Below is a small trained network, with its code and all its weights. Each question gives an input and a class and asks what happens when units are switched off, that is, made to give their printed mean instead of their output.

import numpy as np


def w(rows, s, z=0):
    codes = np.array(rows[::2]) - 128.0
    scale = np.full(codes.shape[1], s)
    scale[-1] = z or s
    return codes * scale


def f(y):
    return np.maximum(y, 0)


def log_softmax(a):
    a = a - a.max(-1, keepdims=True)
    return a - np.log(np.exp(a).sum(-1, keepdims=True))


def net(x, mask):
    res = np.array(x, float).reshape(1, 3) / 4 @ E
    y = f(res @ A[0][:, :-1].T + A[0][:, -1])
    res = res + np.where(mask, y, B[0][:, -1]) @ B[0][:, :-1]
    return log_softmax(res[-1] @ U[:, :-1].T + U[:, -1])


A, B = {}, {}
E = w([
[79,170,207,138,197],'x0',
[198,100,124,95,248],'x1',
[207,196,121,175,87],'x2',
],0.014)
A[0] = w([
[38,122,61,153,44,189],'neuron 1',
[232,123,4,162,109,172],'neuron 2',
[217,75,36,77,181,250],'neuron 3',
[107,137,121,73,175,137],'neuron 4',
[67,131,172,106,204,231],'neuron 5',
[99,237,228,143,160,101],'neuron 6',
],0.011,0.0025)
B[0] = w([
[22,188,197,38,46,219],'neuron 1',
[230,167,2,174,43,238],'neuron 2',
[169,114,70,124,228,250],'neuron 3',
[149,40,230,148,163,176],'neuron 4',
[116,115,144,137,189,217],'neuron 5',
[126,254,142,219,140,208],'neuron 6',
],0.0096,0.015)
U = w([
[157,141,108,151,33,60],'0',
[116,9,174,134,200,133],'1',
[193,92,31,166,172,130],'2',
[127,203,145,236,192,230],'3',
[26,145,179,72,84,156],'4',
[134,110,156,132,130,2],'5',
[109,52,115,77,159,52],'6',
],0.014,0.0057)

Each question gives the input, the list of numbers given to net, and the class t.
The units are the neurons (one row each of A and B). Each row of codes is followed by its name. A weight is (code - 128) times the scale printed after its matrix; where a second scale follows, it is the last column's (A, B and U).
mask holds one flag per neuron, in row order. A switched-off neuron (its flag False) gives its mean, the last column of its row in B, instead of its output. The means were averaged over made-up inputs and are rounded, as every weight is.
A unit's drop is (log p(t) with every unit on - log p(t) with that unit switched off) / (log p(t) with every unit on - log p(t) with every unit switched off).
The circuit of an input: a set's keep is (log p(t) with only the set's units on - log p(t) with every unit switched off) / (log p(t) with every unit on - log p(t) with every unit switched off). Starting from all 6 units, units are removed one at a time, each time the one whose removal leaves the highest keep (on an exact tie, the one counted first), for as long as the keep stays at least 0.8.
circuit, biggest first: the units of the circuit, biggest drop first
most important unit: the unit with the biggest drop
top k neurons: the k neurons with the biggest drops, biggest first
drop when u is switched off: that unit's drop, to one decimal
input [-3,-5,1], class 4: most important unit	neuron 1
input [-5,0,-7], class 6: top 2 neurons	neuron 6; neuron 3
input [3,7,0], class 1: top 2 neurons	neuron 2; neuron 4
input [7,2,-7], class 1: top 3 neurons	neuron 4; neuron 2; neuron 5
input [7,8,-5], class 1: top 2 neurons	neuron 4; neuron 2
input [1,-3,3], class 4: top 2 neurons	neuron 2; neuron 3
input [-8,-1,-2], class 0: top 2 neurons	neuron 1; neuron 5
input [1,6,0], class 1: top 3 neurons	neuron 2; neuron 4; neuron 6
input [-4,2,-6], class 1: top 3 neurons	neuron 2; neuron 6; neuron 4
input [5,0,-6], class 1: top 3 neurons	neuron 2; neuron 4; neuron 5
input [-3,-1,4], class 0: top 2 neurons	neuron 3; neuron 5
input [-5,-8,1], class 4: drop when neuron 1 is switched off	1.3
input [-3,-2,-5], class 4: drop when neuron 5 is switched off	0.0
input [-8,-8,0], class 4: circuit, biggest first	neuron 1
input [-5,-3,-2], class 4: drop when neuron 1 is switched off	1.0
input [1,-5,8], class 0: drop when neuron 3 is switched off	0.2
